Here is a tiny trained network, its code and every weight. The questions are about switching its units off for an input and a target symbol, where a switched-off unit gives its printed mean instead of its output.

import numpy as np


def w(rows, s, z=0):
    codes = np.array(rows[::2]) - 128.0
    scale = np.full(codes.shape[1], s)
    scale[-1] = z or s
    return codes * scale


def f(y):
    return np.maximum(y, 0)


def softmax(a):
    e = np.exp(a - a.max(-1, keepdims=True))
    return e / e.sum(-1, keepdims=True)


def log_softmax(a):
    a = a - a.max(-1, keepdims=True)
    return a - np.log(np.exp(a).sum(-1, keepdims=True))


def net(x, mask):
    ids = ['ΔΘΦΩαβγζηλμξπστψ'.index(c) for c in x.split()]
    T = len(ids)
    res = E[ids] + P[:T]
    q, k, v = (res @ M[0].T for M in (Q, K, V))
    z = softmax(np.where(np.tri(T) > 0, q @ k.T / 3**0.5, -1e9)) @ v
    res = res + np.where(mask[0], z, O[0][:, -1]) @ O[0][:, :-1]
    y = f(res @ A[0][:, :-1].T + A[0][:, -1])
    res = res + np.where(mask[1:25], y, B[0][:, -1]) @ B[0][:, :-1]
    return log_softmax(res[-1] @ U[:, :-1].T + U[:, -1])


Q, K, V, O, A, B = {}, {}, {}, {}, {}, {}
E = w([
[113,150,128,177,142,58,133,75,165,202,83,160],'Δ',
[155,87,122,156,195,123,189,129,102,113,155,187],'Θ',
[140,144,60,60,97,76,226,131,112,148,150,151],'Φ',
[95,168,100,52,89,176,66,164,165,177,107,137],'Ω',
[105,149,131,56,183,249,106,128,126,138,112,115],'α',
[153,159,91,179,182,55,105,129,231,186,139,122],'β',
[114,150,149,195,79,143,65,147,102,93,181,136],'γ',
[127,140,171,133,161,147,71,78,116,47,199,233],'ζ',
[96,199,124,52,81,177,87,182,154,171,71,148],'η',
[150,135,163,126,189,158,224,152,105,78,41,133],'λ',
[108,137,119,48,93,195,63,132,178,168,158,84],'μ',
[85,124,136,39,76,195,67,160,176,175,117,98],'ξ',
[125,144,95,164,62,116,127,171,60,134,140,90],'π',
[100,86,144,162,129,91,104,63,198,170,112,99],'σ',
[132,104,139,155,135,68,97,136,214,170,70,144],'τ',
[153,145,66,44,107,50,194,124,52,167,81,104],'ψ',
],0.016)
P = w([
[229,166,93,134,72,175,131,1,173,99,84,126],'0',
[179,176,146,114,103,135,124,65,153,109,107,95],'1',
[160,156,130,114,121,145,106,79,148,122,104,109],'2',
[146,140,128,119,136,139,100,90,144,133,105,117],'3',
[133,116,130,117,151,141,97,111,139,143,109,120],'4',
[113,106,133,115,158,131,103,124,136,139,99,134],'5',
[94,93,139,113,170,130,99,136,139,144,97,135],'6',
[77,81,143,107,181,125,102,153,144,144,100,139],'7',
[57,70,144,98,190,118,101,159,144,154,102,152],'8',
[44,63,130,101,207,121,93,178,145,160,86,173],'9',
[13,62,144,87,207,111,93,180,141,177,82,172],'10',
],0.0083)
Q[0] = w([
[131,58,116,203,107,79,191,179,54,100,168,100],'head 0',
[165,103,127,72,159,95,218,100,174,150,75,111],'head 0',
[138,70,162,249,210,17,118,80,255,133,70,150],'head 0',
],0.012)
K[0] = w([
[62,131,128,136,94,72,122,184,116,159,151,89],'head 0',
[119,107,109,70,170,123,183,135,131,124,118,143],'head 0',
[90,104,168,113,254,145,118,146,94,108,139,155],'head 0',
],0.019)
V[0] = w([
[62,94,114,122,116,19,79,149,216,232,137,180],'head 0',
[80,56,161,105,108,202,21,96,189,123,192,55],'head 0',
[168,157,132,196,182,96,166,39,148,114,255,174],'head 0',
],0.0061)
O[0] = w([
[200,118,107,80,75,176,81,135,70,32,99,80,6],'head 0',
[163,111,53,65,80,145,254,103,142,173,104,116,61],'head 0',
[116,107,102,124,158,74,84,165,57,156,96,17,212],'head 0',
],0.0084,0.0015)
A[0] = w([
[115,122,141,116,128,118,184,96,109,182,160,169,61],'neuron 0',
[141,188,158,90,130,107,150,148,116,148,81,142,197],'neuron 1',
[182,155,125,148,126,91,152,92,166,118,126,146,85],'neuron 2',
[125,148,158,122,149,86,53,114,92,94,123,110,68],'neuron 3',
[129,120,62,63,137,138,149,168,84,170,105,52,95],'neuron 4',
[184,158,131,132,88,119,199,125,50,71,129,116,93],'neuron 5',
[106,148,149,134,70,215,131,130,154,109,188,173,77],'neuron 6',
[158,135,134,107,98,181,102,139,157,104,121,166,50],'neuron 7',
[143,113,129,154,99,126,105,145,45,98,119,69,56],'neuron 8',
[70,131,149,154,127,139,106,150,146,119,186,184,28],'neuron 9',
[171,97,55,102,124,99,147,159,60,150,91,41,3],'neuron 10',
[180,140,67,65,112,161,171,129,141,116,93,73,80],'neuron 11',
[118,114,151,196,140,75,117,160,71,112,138,77,42],'neuron 12',
[148,121,145,135,93,161,78,131,106,54,148,181,124],'neuron 13',
[125,164,139,165,155,96,128,136,117,173,168,112,95],'neuron 14',
[139,136,104,90,99,150,91,134,47,112,91,72,106],'neuron 15',
[180,150,145,167,100,143,130,66,84,21,206,171,82],'neuron 16',
[110,159,175,159,130,158,57,163,135,62,174,146,5],'neuron 17',
[104,169,156,113,112,157,135,115,114,150,130,55,93],'neuron 18',
[95,145,148,181,119,143,88,144,99,139,108,57,90],'neuron 19',
[93,111,110,87,117,149,105,96,81,110,135,145,190],'neuron 20',
[148,90,110,175,95,121,122,153,158,136,120,160,152],'neuron 21',
[158,134,86,128,80,123,253,159,90,132,156,83,91],'neuron 22',
[165,172,143,113,128,170,55,126,156,78,127,134,100],'neuron 23',
],0.011,0.0068)
B[0] = w([
[170,116,113,146,108,117,162,172,158,91,159,79,165],'neuron 0',
[122,90,118,147,138,147,114,82,125,127,173,101,253],'neuron 1',
[111,129,137,94,142,160,99,161,116,119,135,105,174],'neuron 2',
[146,157,93,135,79,147,179,166,130,125,168,165,202],'neuron 3',
[226,140,141,164,147,99,115,107,133,119,90,141,231],'neuron 4',
[134,139,116,78,129,134,149,78,172,153,60,80,139],'neuron 5',
[126,91,131,76,173,67,120,127,97,107,122,178,178],'neuron 6',
[130,102,168,97,158,129,164,143,69,136,127,119,176],'neuron 7',
[156,187,113,107,182,120,128,92,148,124,135,192,150],'neuron 8',
[163,198,155,98,127,131,161,121,141,94,79,117,196],'neuron 9',
[10,160,105,81,139,120,165,156,117,113,105,142,187],'neuron 10',
[95,104,130,193,92,131,133,197,143,129,88,169,217],'neuron 11',
[144,108,115,88,90,160,68,125,186,149,120,145,167],'neuron 12',
[170,113,138,130,163,98,94,84,146,162,169,112,194],'neuron 13',
[122,73,149,125,119,148,138,135,109,89,105,130,207],'neuron 14',
[103,101,137,110,138,138,146,87,177,83,147,82,226],'neuron 15',
[184,194,97,14,109,145,185,24,198,81,51,58,150],'neuron 16',
[148,146,116,180,61,77,177,83,140,160,107,98,163],'neuron 17',
[105,110,92,166,153,130,89,125,120,148,126,150,167],'neuron 18',
[142,127,115,107,133,88,168,135,101,89,164,165,197],'neuron 19',
[124,159,124,170,56,132,133,121,101,134,126,120,236],'neuron 20',
[119,133,124,113,143,152,149,121,80,115,181,107,216],'neuron 21',
[177,163,149,87,149,100,75,66,144,84,137,144,151],'neuron 22',
[117,143,163,93,143,140,162,185,107,170,120,80,211],'neuron 23',
],0.011,0.0053)
U = w([
[213,165,97,76,115,104,120,2,118,80,156,112,192],'Δ',
[110,74,117,224,124,108,53,187,51,100,237,183,255],'Θ',
[51,161,111,199,78,135,162,204,52,155,165,114,155],'Φ',
[73,119,125,129,92,157,172,160,70,165,114,163,119],'Ω',
[112,102,84,121,129,170,191,121,198,177,161,118,103],'α',
[130,168,89,105,156,121,139,186,142,56,125,124,80],'β',
[188,157,99,188,146,158,80,117,145,218,106,127,126],'γ',
[121,97,94,131,177,57,144,105,87,164,90,99,91],'ζ',
[129,122,152,53,160,126,140,118,104,124,132,148,63],'η',
[101,158,204,165,153,122,130,105,163,92,118,145,124],'λ',
[211,121,117,157,108,124,137,132,155,134,101,163,78],'μ',
[152,94,130,120,110,112,187,146,106,98,114,166,62],'ξ',
[56,180,119,83,150,205,51,121,166,181,129,129,134],'π',
[66,104,103,157,63,169,126,109,147,95,70,120,92],'σ',
[177,100,184,114,111,165,105,169,120,121,110,49,128],'τ',
[167,165,146,114,100,89,163,140,114,174,118,129,69],'ψ',
],0.0075,0.0072)

Each question gives the input, a string of symbols that net reads in full, and the target symbol t.
The units are the heads (3 rows each of Q, K, V and O) and the neurons (one row each of A and B). Each row of codes is followed by its name. A weight is (code - 128) times the scale printed after its matrix; where a second scale follows, it is the last column's (O, A, B and U).
mask holds one flag per unit, heads first, then neurons. A switched-off unit (its flag False) gives its mean, the last column of its rows in O or B, instead of its output. The means were averaged over made-up inputs and are rounded, as every weight is.
A unit's drop is (log p(t) with every unit on - log p(t) with that unit switched off) / (log p(t) with every unit on - log p(t) with every unit switched off).
The circuit of an input: a set's keep is (log p(t) with only the set's units on - log p(t) with every unit switched off) / (log p(t) with every unit on - log p(t) with every unit switched off). Starting from the 12 units with the biggest drops (on a tie, the unit counted first), units are removed one at a time, each time the one whose removal leaves the highest keep (on an exact tie, the one counted first), for as long as the keep stays at least 0.8.
units of the circuit, in order: the units of the circuit, biggest drop first
k most important neurons: the k neurons with the biggest drops, biggest first
drop of u: that unit's drop, to one decimal
input ψ ζ Θ, target Θ: units of the circuit, in order	(head 0; neuron 9)
input σ ψ Θ τ ψ Δ β π σ, target Θ: most important neuron	(neuron 19)
input Φ τ μ, target Φ: units of the circuit, in order	(head 0; neuron 23; neuron 3; neuron 17)
input ξ γ α σ Ω τ λ μ σ, target λ: units of the circuit, in order	(head 0; neuron 9)
input ζ π π τ ξ, target ζ: units of the circuit, in order	(head 0; neuron 4; neuron 10)
input τ β τ Φ α α, target τ: 2 most important neurons	(neuron 23; neuron 15)
input μ σ β π π π ψ Φ τ Ω, target μ: units of the circuit, in order	(head 0; neuron 4; neuron 11)
input Δ τ α α π, target Δ: units of the circuit, in order	(neuron 22; neuron 8)
input μ Φ π Φ η, target μ: 3 most important neurons	(neuron 11; neuron 4; neuron 22)
input τ Δ α ξ ξ α η Φ, target Δ: 2 most important neurons	(neuron 11; neuron 16)
input ψ Φ Φ ξ λ τ π π σ β, target λ: 2 most important neurons	(neuron 9; neuron 14)
input ξ ζ μ, target ξ: units of the circuit, in order	(head 0; neuron 11; neuron 6)
input μ σ π Θ π σ ξ, target μ: units of the circuit, in order	(head 0; neuron 11; neuron 4)
input Δ σ α τ τ ζ γ σ π α, target Δ: most important neuron	(neuron 15)
input Θ Δ ξ τ Φ π π ζ Δ, target ζ: units of the circuit, in order	(head 0; neuron 10; neuron 4)
input τ β τ Φ τ τ π η ξ, target τ: units of the circuit, in order	(head 0; neuron 23)
input σ Θ ξ, target σ: units of the circuit, in order	(head 0; neuron 11; neuron 15)
input τ τ σ γ, target Δ: 2 most important neurons	(neuron 16; neuron 11)
input η Δ τ π β ζ ξ, target η: 2 most important neurons	(neuron 6; neuron 7)
input α γ λ η α σ, target α: most important neuron	(neuron 0)
input π τ π α ξ γ τ μ ξ γ ψ, target Δ: 3 most important neurons	(neuron 13; neuron 11; neuron 16)
input γ τ ζ λ Δ γ γ α π π η, target γ: drop of head 0	0.5
input τ γ γ λ τ, target λ: drop of neuron 3	0.0
input τ η Φ Φ μ π α γ τ β, target α: drop of head 0	1.2
